Below is a small trained network, with its code and all its weights. Each question gives an input and a class and asks what happens when units are switched off, that is, made to give their printed mean instead of their output.

import numpy as np


def w(rows, s, z=0):
    codes = np.array(rows[::2]) - 128.0
    scale = np.full(codes.shape[1], s)
    scale[-1] = z or s
    return codes * scale


def norm(h):
    return h / np.sqrt((h * h).mean(-1, keepdims=True) + 1e-5)


def f(y):
    return y / 2 * (1 + np.tanh(0.7978845608 * (y + 0.044715 * y**3)))


def log_softmax(a):
    a = a - a.max(-1, keepdims=True)
    return a - np.log(np.exp(a).sum(-1, keepdims=True))


def net(x, mask):
    res = np.array(x, float).reshape(1, 5) / 4 @ E
    u = 0
    for l in range(4):
        y = f(norm(res) @ A[l][:, :-1].T + A[l][:, -1])
        res = res + np.where(mask[u : u + 5], y, B[l][:, -1]) @ B[l][:, :-1]
        u += 5
    return log_softmax(norm(res)[-1] @ U[:, :-1].T + U[:, -1])


A, B = {}, {}
E = w([
[129,128,128,125,128],'x0',
[129,128,128,126,128],'x1',
[82,113,227,125,117],'x2',
[197,31,157,158,128],'x3',
[132,145,151,109,246],'x4',
],0.012)
A[0] = w([
[74,254,152,59,54,105],'0.n1',
[82,80,205,157,69,158],'0.n2',
[70,91,188,40,36,67],'0.n3',
[123,85,13,105,89,42],'0.n4',
[82,129,136,135,2,1],'0.n5',
],0.0082,0.0066)
B[0] = w([
[45,5,116,115,135,253],'0.n1',
[133,102,194,83,131,241],'0.n2',
[178,215,156,182,131,183],'0.n3',
[198,158,119,156,154,157],'0.n4',
[164,175,97,198,121,167],'0.n5',
],0.013,0.0042)
A[1] = w([
[90,155,106,159,122,57],'1.n1',
[159,148,52,81,105,52],'1.n2',
[92,126,94,168,7,77],'1.n3',
[163,131,53,80,118,1],'1.n4',
[117,150,154,71,155,136],'1.n5',
],0.014,0.0094)
B[1] = w([
[144,104,110,80,110,111],'1.n1',
[112,105,109,245,112,172],'1.n2',
[199,248,137,52,165,254],'1.n3',
[151,112,29,166,157,140],'1.n4',
[156,129,178,197,144,226],'1.n5',
],0.012,0.0038)
A[2] = w([
[46,159,98,121,137,100],'2.n1',
[11,151,67,88,104,1],'2.n2',
[154,160,100,148,18,73],'2.n3',
[154,104,196,63,106,88],'2.n4',
[203,3,141,138,82,20],'2.n5',
],0.014,0.0048)
B[2] = w([
[145,38,111,107,143,195],'2.n1',
[116,29,67,7,125,204],'2.n2',
[186,203,135,102,187,195],'2.n3',
[107,151,64,163,85,225],'2.n4',
[55,83,44,16,130,252],'2.n5',
],0.015,0.0049)
A[3] = w([
[170,95,44,215,138,40],'3.n1',
[157,130,7,149,124,82],'3.n2',
[73,129,240,138,61,1],'3.n3',
[186,128,140,77,46,152],'3.n4',
[121,118,137,172,249,83],'3.n5',
],0.015,0.007)
B[3] = w([
[23,91,250,214,12,180],'3.n1',
[79,71,224,159,98,253],'3.n2',
[82,53,154,229,59,202],'3.n3',
[145,166,104,162,205,203],'3.n4',
[185,197,78,113,99,246],'3.n5',
],0.017,0.0061)
U = w([
[70,24,36,25,208,155],'0',
[58,58,234,254,50,19],'1',
[236,232,75,135,207,253],'2',
],0.021,0.0032)

Each question gives the input, the list of numbers given to net, and the class t.
The units are the neurons (one row each of A and B). Each row of codes is followed by its name. A weight is (code - 128) times the scale printed after its matrix; where a second scale follows, it is the last column's (A, B and U).
mask holds one flag per neuron, layer by layer. A switched-off neuron (its flag False) gives its mean, the last column of its row in B, instead of its output. The means were averaged over made-up inputs and are rounded, as every weight is.
A unit's drop is (log p(t) with every unit on - log p(t) with that unit switched off) / (log p(t) with every unit on - log p(t) with every unit switched off).
most important unit: the unit with the biggest drop
k most important neurons: the k neurons with the biggest drops, biggest first
top k neurons in layer l: the k neurons of layer l with the biggest drops, biggest first
drop when u is switched off: that unit's drop, to one decimal
input [8,6,-2,4,-2], class 0: most important unit : 2.n5
input [-2,-5,-1,2,-1], class 0: 2 most important neurons : (2.n5 1.n3)
input [1,-7,0,-7,8], class 2: 3 most important neurons : (1.n5 3.n5 2.n5)
input [-3,-3,-7,-7,-8], class 2: 2 most important neurons : (1.n3 2.n3)
input [-8,7,-5,0,5], class 1: 3 most important neurons : (0.n2 3.n1 1.n3)
input [-6,5,3,7,6], class 0: 2 most important neurons : (2.n5 1.n3)
input [-3,-5,-2,-7,-8], class 2: 2 most important neurons : (1.n3 0.n5)
input [2,-3,-6,3,7], class 2: 2 most important neurons : (2.n4 3.n5)
input [7,3,-5,4,4], class 1: top 2 neurons in layer 0 : (0.n2 0.n1)
input [6,-4,7,8,4], class 0: drop when 2.n5 is switched off : 1.6
input [-2,-8,5,8,4], class 0: drop when 2.n5 is switched off : 0.4
input [-5,3,-7,-5,-2], class 1: drop when 2.n2 is switched off : 0.0
